Below are the code and all the weights of a small trained network. Each question names an input and a target symbol and asks about switching units off, where a switched-off unit gives its printed mean instead of its output.

import numpy as np


def w(rows, s, z=0):
    codes = np.array(rows[::2]) - 128.0
    scale = np.full(codes.shape[1], s)
    scale[-1] = z or s
    return codes * scale


def norm(h):
    return h / np.sqrt((h * h).mean(-1, keepdims=True) + 1e-5)


def f(y):
    return np.maximum(y, 0)


def softmax(a):
    e = np.exp(a - a.max(-1, keepdims=True))
    return e / e.sum(-1, keepdims=True)


def log_softmax(a):
    a = a - a.max(-1, keepdims=True)
    return a - np.log(np.exp(a).sum(-1, keepdims=True))


def net(x, mask):
    ids = ['ΛΞΩβεζηθτ'.index(c) for c in x.split()]
    T = len(ids)
    res = E[ids] + P[:T]
    u = 0
    for l in range(2):
        r = norm(res)
        for j in range(2):
            rows = slice(3 * j, 3 * j + 3)
            q, k, v = (r @ M[l][rows].T for M in (Q, K, V))
            z = softmax(np.where(np.tri(T) > 0, q @ k.T / 3**0.5, -1e9)) @ v
            o = O[l][rows]
            res = res + np.where(mask[u + j], z, o[:, -1]) @ o[:, :-1]
        u += 2
        y = f(norm(res) @ A[l][:, :-1].T + A[l][:, -1])
        res = res + np.where(mask[u : u + 4], y, B[l][:, -1]) @ B[l][:, :-1]
        u += 4
    return log_softmax(norm(res)[-1] @ U[:, :-1].T + U[:, -1])


Q, K, V, O, A, B = {}, {}, {}, {}, {}, {}
E = w([
[157,237,64,79,154,140,144,145],'Λ',
[182,135,67,128,134,84,75,155],'Ξ',
[152,78,137,121,145,71,163,60],'Ω',
[200,138,74,146,235,152,114,215],'β',
[166,183,144,192,108,161,172,139],'ε',
[100,54,32,155,220,181,110,159],'ζ',
[211,98,67,65,152,154,167,112],'η',
[130,225,195,213,149,78,96,182],'θ',
[166,194,176,95,119,175,151,254],'τ',
],0.0085)
P = w([
[113,143,160,112,73,138,97,150],'0',
[141,140,2,209,149,141,159,128],'1',
[132,137,195,71,155,118,109,59],'2',
[128,116,31,173,134,120,160,159],'3',
[117,144,188,74,139,112,115,65],'4',
[121,110,36,159,144,109,164,168],'5',
[144,138,183,69,160,126,118,83],'6',
[127,103,46,141,137,93,166,177],'7',
],0.0086)
Q[0] = w([
[174,196,115,178,100,144,167,176],'0.h1',
[125,58,75,152,84,107,129,249],'0.h1',
[132,152,213,34,149,129,14,167],'0.h1',
[141,208,232,56,46,169,134,81],'0.h2',
[111,107,207,3,70,134,202,76],'0.h2',
[100,125,129,80,172,101,59,101],'0.h2',
],0.0054)
K[0] = w([
[169,150,109,197,106,157,168,166],'0.h1',
[150,125,63,116,156,61,200,194],'0.h1',
[131,66,132,122,76,206,2,171],'0.h1',
[180,142,188,115,19,158,70,97],'0.h2',
[128,78,184,66,69,148,84,33],'0.h2',
[120,123,166,102,222,159,98,101],'0.h2',
],0.0056)
V[0] = w([
[245,114,197,94,220,171,206,105],'0.h1',
[109,219,247,65,116,110,114,55],'0.h1',
[47,74,127,254,164,150,133,77],'0.h1',
[41,112,200,46,128,126,64,58],'0.h2',
[59,83,157,78,166,132,69,102],'0.h2',
[247,73,197,68,59,98,173,139],'0.h2',
],0.0031)
O[0] = w([
[51,232,105,181,132,63,115,188,172],'0.h1',
[99,81,98,80,186,136,91,223,99],'0.h1',
[218,169,105,106,133,116,174,133,120],'0.h1',
[85,125,113,123,159,185,26,254,2],'0.h2',
[136,103,189,41,131,103,134,236,31],'0.h2',
[91,76,126,228,165,111,118,89,126],'0.h2',
],0.0043,0.0035)
A[0] = w([
[178,213,163,114,136,152,146,201,102],'0.n1',
[114,201,254,116,142,101,109,124,7],'0.n2',
[99,140,156,100,146,43,70,135,131],'0.n3',
[93,181,206,170,45,115,174,126,57],'0.n4',
],0.0053,0.0012)
B[0] = w([
[62,84,154,137,156,97,65,29,225],'0.n1',
[197,32,46,62,117,102,124,169,252],'0.n2',
[157,143,115,164,181,255,191,109,199],'0.n3',
[177,142,126,76,216,163,154,84,238],'0.n4',
],0.0049,0.0035)
Q[1] = w([
[93,113,53,230,10,79,211,114],'1.h1',
[138,188,91,136,68,119,204,153],'1.h1',
[118,83,80,61,85,172,129,137],'1.h1',
[126,100,193,60,204,191,82,118],'1.h2',
[116,175,254,88,206,187,108,111],'1.h2',
[104,157,100,231,105,124,122,180],'1.h2',
],0.0075)
K[1] = w([
[161,88,61,75,209,2,254,105],'1.h1',
[128,174,103,100,127,143,225,123],'1.h1',
[133,100,100,78,123,166,133,122],'1.h1',
[86,101,203,167,61,233,63,119],'1.h2',
[124,153,222,169,90,203,98,94],'1.h2',
[132,208,97,120,200,109,152,148],'1.h2',
],0.0084)
V[1] = w([
[31,202,70,44,28,117,117,66],'1.h1',
[58,160,124,211,220,123,208,94],'1.h1',
[113,87,132,58,100,200,254,166],'1.h1',
[19,68,154,136,175,126,154,186],'1.h2',
[106,47,126,185,69,176,151,25],'1.h2',
[78,23,77,109,68,66,93,197],'1.h2',
],0.0054)
O[1] = w([
[69,199,117,40,89,98,183,87,64],'1.h1',
[74,119,211,133,202,134,65,127,217],'1.h1',
[144,51,116,36,120,246,80,3,85],'1.h1',
[96,135,109,190,204,144,152,61,22],'1.h2',
[36,20,192,99,111,42,64,94,227],'1.h2',
[110,162,53,231,94,92,148,70,1],'1.h2',
],0.006,0.0045)
A[1] = w([
[233,169,106,224,117,159,206,110,87],'1.n1',
[127,155,82,164,158,217,186,84,67],'1.n2',
[147,80,3,159,47,62,164,178,1],'1.n3',
[179,199,148,132,57,121,225,95,131],'1.n4',
],0.006,0.0048)
B[1] = w([
[132,77,166,109,45,146,191,128,254],'1.n1',
[51,132,254,172,111,96,109,128,161],'1.n2',
[120,146,158,144,112,165,7,136,174],'1.n3',
[63,164,132,178,138,182,99,116,253],'1.n4',
],0.0092,0.0041)
U = w([
[92,177,68,98,166,129,163,135,255],'Λ',
[145,131,132,166,62,99,42,134,116],'Ξ',
[100,78,129,131,105,2,170,79,143],'Ω',
[214,80,94,157,126,132,190,181,169],'β',
[98,109,209,174,93,173,188,92,83],'ε',
[88,75,102,200,221,175,99,123,138],'ζ',
[194,88,74,86,113,156,122,53,130],'η',
[117,174,187,179,172,45,141,184,105],'θ',
[104,73,208,46,152,143,99,166,75],'τ',
],0.0071,0.003)

Each question gives the input, a string of symbols that net reads in full, and the target symbol t.
The units are the heads (3 rows each of Q, K, V and O) and the neurons (one row each of A and B). Each row of codes is followed by its name. A weight is (code - 128) times the scale printed after its matrix; where a second scale follows, it is the last column's (O, A, B and U).
mask holds one flag per unit, layer by layer, with each layer's heads first. A switched-off unit (its flag False) gives its mean, the last column of its rows in O or B, instead of its output. The means were averaged over made-up inputs and are rounded, as every weight is.
A unit's drop is (log p(t) with every unit on - log p(t) with that unit switched off) / (log p(t) with every unit on - log p(t) with every unit switched off).
The circuit of an input: a set's keep is (log p(t) with only the set's units on - log p(t) with every unit switched off) / (log p(t) with every unit on - log p(t) with every unit switched off). Starting from all 12 units, units are removed one at a time, each time the one whose removal leaves the highest keep (on an exact tie, the one counted first), for as long as the keep stays at least 0.8.
units of the circuit, in order: the units of the circuit, biggest drop first
top k neurons: the k neurons with the biggest drops, biggest first
which heads matter: for each layer, one digit per head in row order, 1 if its drop is at least 0.15 and else 0, layers parted by /
input Ω ε θ Ω τ, target ζ: which heads matter => 11 / 01
input ζ β θ ε τ, target η: which heads matter => 11 / 10
input θ ζ τ Ω ε Ω β, target β: units of the circuit, in order => [1.h1; 0.n2; 0.h1]
input θ Λ ε Ξ ε Ξ ε, target β: units of the circuit, in order => [0.n2; 1.h1; 0.h1]
input β τ ε Ω θ ζ η, target θ: which heads matter => 00 / 10
input η Ξ ζ Ξ θ, target Ω: which heads matter => 11 / 11
input θ ε β θ ε θ Ω, target β: units of the circuit, in order => [1.h1; 0.n2; 0.h1; 1.h2]
input ζ Λ β, target η: units of the circuit, in order => [0.h1; 0.h2; 1.h1]
input Λ θ Λ, target Λ: which heads matter => 00 / 11
input Ω Ξ Λ Ω ε, target ζ: units of the circuit, in order => [0.h2; 1.h2; 0.h1; 0.n2]
input Ω Ω Ξ, target ζ: units of the circuit, in order => [0.h2; 1.h2; 0.h1]
input Ξ Ξ ε, target Ξ: top 2 neurons => [1.n3; 0.n2]
input θ ζ τ, target β: units of the circuit, in order => [0.n2; 1.h1; 1.h2]
input Ξ ε Ω, target Ξ: which heads matter => 11 / 11
input η Λ θ, target Ω: which heads matter => 11 / 11
input ε ε Ω Λ ε β Ξ η, target η: units of the circuit, in order => [1.h1; 0.h2; 1.h2; 1.n3]
input ζ ε θ, target η: which heads matter => 11 / 10
input η ζ Ω Λ Ω Λ Ω, target Ω: top 2 neurons => [0.n4; 0.n3]
input ε Λ Ξ Ξ Ω Ξ, target Ξ: which heads matter => 00 / 00
input Ω ε ε θ Ξ ε β, target ζ: which heads matter => 11 / 11
input τ ε ε η ζ, target ε: which heads matter => 00 / 11
input Ω β Λ ε ε β Λ, target ζ: top 2 neurons => [0.n3; 0.n2]
input β Λ Ω ζ β, target θ: top neuron => [0.n1]
input ζ Ω Ξ ε Ω, target η: top neuron => [0.n3]
input θ ζ ε ε Ω, target β: top 2 neurons => [0.n2; 0.n3]
